Below is a small trained network, with its code and all its weights. Each question gives an input and a class and asks what happens when units are switched off, that is, made to give their printed mean instead of their output.

import numpy as np


def w(rows, s, z=0):
    codes = np.array(rows[::2]) - 128.0
    scale = np.full(codes.shape[1], s)
    scale[-1] = z or s
    return codes * scale


def f(y):
    return np.maximum(y, 0)


def log_softmax(a):
    a = a - a.max(-1, keepdims=True)
    return a - np.log(np.exp(a).sum(-1, keepdims=True))


def net(x, mask):
    res = np.array(x, float).reshape(1, 8) / 4 @ E
    y = f(res @ A[0][:, :-1].T + A[0][:, -1])
    res = res + np.where(mask, y, B[0][:, -1]) @ B[0][:, :-1]
    return log_softmax(res[-1] @ U[:, :-1].T + U[:, -1])


A, B = {}, {}
E = w([
[18,172,218,41,110,69,208],'x0',
[151,196,107,195,143,121,155],'x1',
[125,100,146,138,103,166,140],'x2',
[138,177,105,135,158,84,122],'x3',
[103,95,81,217,2,18,86],'x4',
[115,112,127,97,144,104,104],'x5',
[55,216,69,100,72,217,52],'x6',
[130,88,148,104,87,168,139],'x7',
],0.0083)
A[0] = w([
[80,175,96,117,109,175,91,93],'n1',
[114,173,183,112,164,173,149,136],'n2',
[127,168,125,134,152,133,130,247],'n3',
[197,82,152,119,145,77,196,77],'n4',
[182,85,79,146,151,167,78,193],'n5',
[112,166,126,59,96,130,116,126],'n6',
[168,127,77,120,113,166,88,126],'n7',
[81,143,148,111,104,123,171,144],'n8',
[9,142,120,117,128,120,214,123],'n9',
[216,115,153,124,121,151,64,81],'n10',
[191,127,81,112,107,146,103,203],'n11',
[149,86,121,144,149,82,185,66],'n12',
[106,144,95,168,139,148,198,93],'n13',
[186,146,161,91,178,176,132,53],'n14',
[97,143,218,77,100,109,91,232],'n15',
[140,123,110,183,43,104,131,127],'n16',
[56,159,164,119,110,118,204,79],'n17',
[106,118,119,161,80,90,75,142],'n18',
[61,179,99,124,104,168,94,56],'n19',
[144,138,128,93,191,192,124,103],'n20',
[142,128,135,111,103,129,150,114],'n21',
[105,107,89,125,74,87,135,115],'n22',
[129,142,114,117,176,173,143,122],'n23',
],0.013,0.0014)
B[0] = w([
[187,80,217,189,144,162,61,206],'n1',
[90,144,117,98,98,126,134,219],'n2',
[133,127,103,133,125,136,121,172],'n3',
[146,90,193,144,119,208,77,240],'n4',
[131,126,79,156,180,4,186,245],'n5',
[138,80,138,128,146,94,108,188],'n6',
[160,111,118,159,149,111,152,201],'n7',
[144,120,82,159,119,99,176,198],'n8',
[136,51,89,151,162,99,170,237],'n9',
[115,122,124,144,159,106,157,204],'n10',
[128,95,126,145,189,86,141,199],'n11',
[146,115,173,120,117,194,67,206],'n12',
[144,154,151,122,122,102,118,166],'n13',
[73,176,130,112,103,144,130,226],'n14',
[137,116,107,126,130,96,144,215],'n15',
[109,135,108,56,80,128,131,222],'n16',
[121,109,105,194,164,95,179,231],'n17',
[83,149,116,78,84,145,107,210],'n18',
[166,93,202,117,143,177,72,209],'n19',
[70,189,92,57,82,148,104,224],'n20',
[123,136,143,169,149,128,118,146],'n21',
[101,173,89,79,93,119,96,192],'n22',
[106,133,129,93,93,120,131,194],'n23',
],0.011)
U = w([
[146,116,75,177,197,117,158,252],'0',
[57,208,101,64,37,177,78,64],'1',
[198,105,252,150,157,217,25,42],'2',
],0.012,0.0017)

Each question gives the input, the list of numbers given to net, and the class t.
The units are the neurons (one row each of A and B). Each row of codes is followed by its name. A weight is (code - 128) times the scale printed after its matrix; where a second scale follows, it is the last column's (A, B and U).
mask holds one flag per neuron, in row order. A switched-off neuron (its flag False) gives its mean, the last column of its row in B, instead of its output. The means were averaged over made-up inputs and are rounded, as every weight is.
A unit's drop is (log p(t) with every unit on - log p(t) with that unit switched off) / (log p(t) with every unit on - log p(t) with every unit switched off).
The circuit of an input: a set's keep is (log p(t) with only the set's units on - log p(t) with every unit switched off) / (log p(t) with every unit on - log p(t) with every unit switched off). Starting from the 12 units with the biggest drops (on a tie, the unit counted first), units are removed one at a time, each time the one whose removal leaves the highest keep (on an exact tie, the one counted first), for as long as the keep stays at least 0.8.
circuit, biggest first: the units of the circuit, biggest drop first
most important unit: the unit with the biggest drop
k most important neurons: the k neurons with the biggest drops, biggest first
drop when u is switched off: that unit's drop, to one decimal
input [-6,2,8,-6,-3,4,8,3], class 2: most important unit => n1
input [4,6,6,5,6,-1,-6,-5], class 1: 2 most important neurons => (n16, n1)
input [-5,6,-4,6,4,4,7,2], class 2: 2 most important neurons => (n1, n19)
input [-4,7,-3,0,4,0,7,1], class 2: 2 most important neurons => (n1, n19)
input [-1,-4,-4,-2,-5,2,-5,-5], class 1: circuit, biggest first => (n20, n14)
input [6,4,0,8,-5,-2,4,-5], class 0: 2 most important neurons => (n9, n17)
input [5,2,-8,-6,7,-2,8,4], class 2: 3 most important neurons => (n1, n19, n20)
input [6,-5,-4,-2,0,-1,-8,6], class 2: 2 most important neurons => (n4, n12)
input [-4,3,-8,4,-7,6,-1,0], class 1: drop when n20 is switched off => 0.2
input [-6,-7,4,3,-8,-4,-6,-2], class 1: drop when n20 is switched off => 0.5
input [1,2,-7,-6,0,6,6,7], class 2: drop when n23 is switched off => 0.0
input [-1,-1,-4,2,-2,5,3,-7], class 2: drop when n18 is switched off => 0.1
